Below is a small trained network, with its code and all its weights. Each question gives an input and a class and asks what happens when units are switched off, that is, made to give their printed mean instead of their output.

import numpy as np


def w(rows, s, z=0):
    codes = np.array(rows[::2]) - 128.0
    scale = np.full(codes.shape[1], s)
    scale[-1] = z or s
    return codes * scale


def norm(h):
    return h / np.sqrt((h * h).mean(-1, keepdims=True) + 1e-5)


def f(y):
    return np.maximum(y, 0)


def log_softmax(a):
    a = a - a.max(-1, keepdims=True)
    return a - np.log(np.exp(a).sum(-1, keepdims=True))


def net(x, mask):
    res = np.array(x, float).reshape(1, 2) / 4 @ E
    u = 0
    for l in range(3):
        y = f(norm(res) @ A[l][:, :-1].T + A[l][:, -1])
        res = res + np.where(mask[u : u + 5], y, B[l][:, -1]) @ B[l][:, :-1]
        u += 5
    return log_softmax(norm(res)[-1] @ U[:, :-1].T + U[:, -1])


A, B = {}, {}
E = w([
[26,217,39,153,189,87,253,174],'x0',
[166,239,52,4,169,99,150,163],'x1',
],0.0014)
A[0] = w([
[127,133,127,130,128,131,126,125,119],'0.n0',
[157,92,149,124,120,166,84,125,71],'0.n1',
[135,254,72,89,139,73,148,144,114],'0.n2',
[74,188,60,113,200,127,220,175,2],'0.n3',
[161,149,138,92,121,106,117,122,91],'0.n4',
],0.0037,0.0026)
B[0] = w([
[133,126,134,130,134,124,130,119,128],'0.n0',
[143,237,94,146,127,67,119,126,179],'0.n1',
[182,82,91,150,218,212,147,179,252],'0.n2',
[57,240,78,248,8,1,210,115,233],'0.n3',
[38,118,140,96,117,170,92,121,157],'0.n4',
],0.0031,0.0037)
A[1] = w([
[161,70,156,105,105,175,101,114,31],'1.n0',
[156,94,83,77,208,253,139,167,11],'1.n1',
[107,107,131,146,145,185,143,134,207],'1.n2',
[144,148,136,35,132,87,126,126,90],'1.n3',
[37,107,140,162,124,113,182,124,103],'1.n4',
],0.0049,0.0012)
B[1] = w([
[42,199,82,140,132,108,199,141,199],'1.n0',
[89,54,254,157,138,181,171,181,213],'1.n1',
[132,153,124,46,69,120,121,116,178],'1.n2',
[138,155,109,104,103,195,116,146,168],'1.n3',
[221,99,74,41,186,190,74,155,253],'1.n4',
],0.0038,0.0032)
A[2] = w([
[135,83,253,102,159,163,169,177,75],'2.n0',
[122,105,178,201,107,24,130,91,50],'2.n1',
[158,34,109,126,178,227,116,160,35],'2.n2',
[205,45,84,126,168,163,72,129,6],'2.n3',
[143,127,117,98,124,139,131,140,132],'2.n4',
],0.0041,0.0014)
B[2] = w([
[111,92,200,93,135,192,154,214,216],'2.n0',
[180,126,213,249,147,83,175,135,193],'2.n1',
[145,38,126,102,162,117,48,134,252],'2.n2',
[156,58,70,175,149,2,36,70,199],'2.n3',
[72,108,137,143,135,113,153,85,167],'2.n4',
],0.0037,0.0027)
U = w([
[38,105,158,80,113,92,169,34,50],'0',
[109,67,205,85,152,200,143,205,164],'1',
[130,232,134,66,44,149,51,89,143],'2',
[115,183,32,163,146,109,201,177,180],'3',
[148,132,232,251,90,80,122,97,165],'4',
[149,19,87,131,161,78,35,101,159],'5',
[116,123,156,99,125,106,145,87,25],'6',
[117,123,158,96,124,104,146,81,3],'7',
],0.012,0.0065)

Each question gives the input, the list of numbers given to net, and the class t.
The units are the neurons (one row each of A and B). Each row of codes is followed by its name. A weight is (code - 128) times the scale printed after its matrix; where a second scale follows, it is the last column's (A, B and U).
mask holds one flag per neuron, layer by layer. A switched-off neuron (its flag False) gives its mean, the last column of its row in B, instead of its output. The means were averaged over made-up inputs and are rounded, as every weight is.
A unit's drop is (log p(t) with every unit on - log p(t) with that unit switched off) / (log p(t) with every unit on - log p(t) with every unit switched off).
The circuit of an input: a set's keep is (log p(t) with only the set's units on - log p(t) with every unit switched off) / (log p(t) with every unit on - log p(t) with every unit switched off). Starting from the 12 units with the biggest drops (on a tie, the unit counted first), units are removed one at a time, each time the one whose removal leaves the highest keep (on an exact tie, the one counted first), for as long as the keep stays at least 0.8.
units of the circuit, in order: the units of the circuit, biggest drop first
unit that matters most: the unit with the biggest drop
k most important neurons: the k neurons with the biggest drops, biggest first
k most important neurons of layer l: the k neurons of layer l with the biggest drops, biggest first
drop when u is switched off: that unit's drop, to one decimal
input [-4,7], class 1: unit that matters most -> 1.n1
input [0,1], class 1: units of the circuit, in order -> 0.n2, 1.n1
input [-7,8], class 1: units of the circuit, in order -> 0.n3, 1.n1
input [-6,8], class 1: units of the circuit, in order -> 1.n1, 0.n3
input [0,5], class 1: units of the circuit, in order -> 0.n2, 1.n1
input [-2,-3], class 4: 2 most important neurons -> 0.n2, 1.n4
input [-5,5], class 1: units of the circuit, in order -> 0.n3, 1.n1
input [-5,-2], class 4: 2 most important neurons -> 1.n4, 0.n2
input [-1,0], class 2: 2 most important neurons -> 0.n2, 1.n4
input [-2,0], class 2: 3 most important neurons -> 0.n2, 0.n3, 1.n4
input [6,-6], class 5: 2 most important neurons of layer 1 -> 1.n4, 1.n0
input [-1,-2], class 4: 4 most important neurons -> 0.n2, 1.n4, 1.n1, 0.n3
input [-3,2], class 2: 3 most important neurons -> 0.n2, 1.n4, 1.n1
input [-6,-1], class 4: 2 most important neurons of layer 1 -> 1.n4, 1.n2
input [1,-2], class 5: unit that matters most -> 0.n2
input [-5,1], class 2: drop when 0.n2 is switched off -> 1.5
input [-3,0], class 2: drop when 0.n2 is switched off -> 1.2
input [7,-8], class 5: drop when 1.n4 is switched off -> 1.5
input [-7,4], class 2: drop when 0.n2 is switched off -> 2.3
input [-1,-7], class 5: most important neuron of layer 1 -> 1.n1
input [-3,-4], class 4: 2 most important neurons -> 1.n4, 0.n2
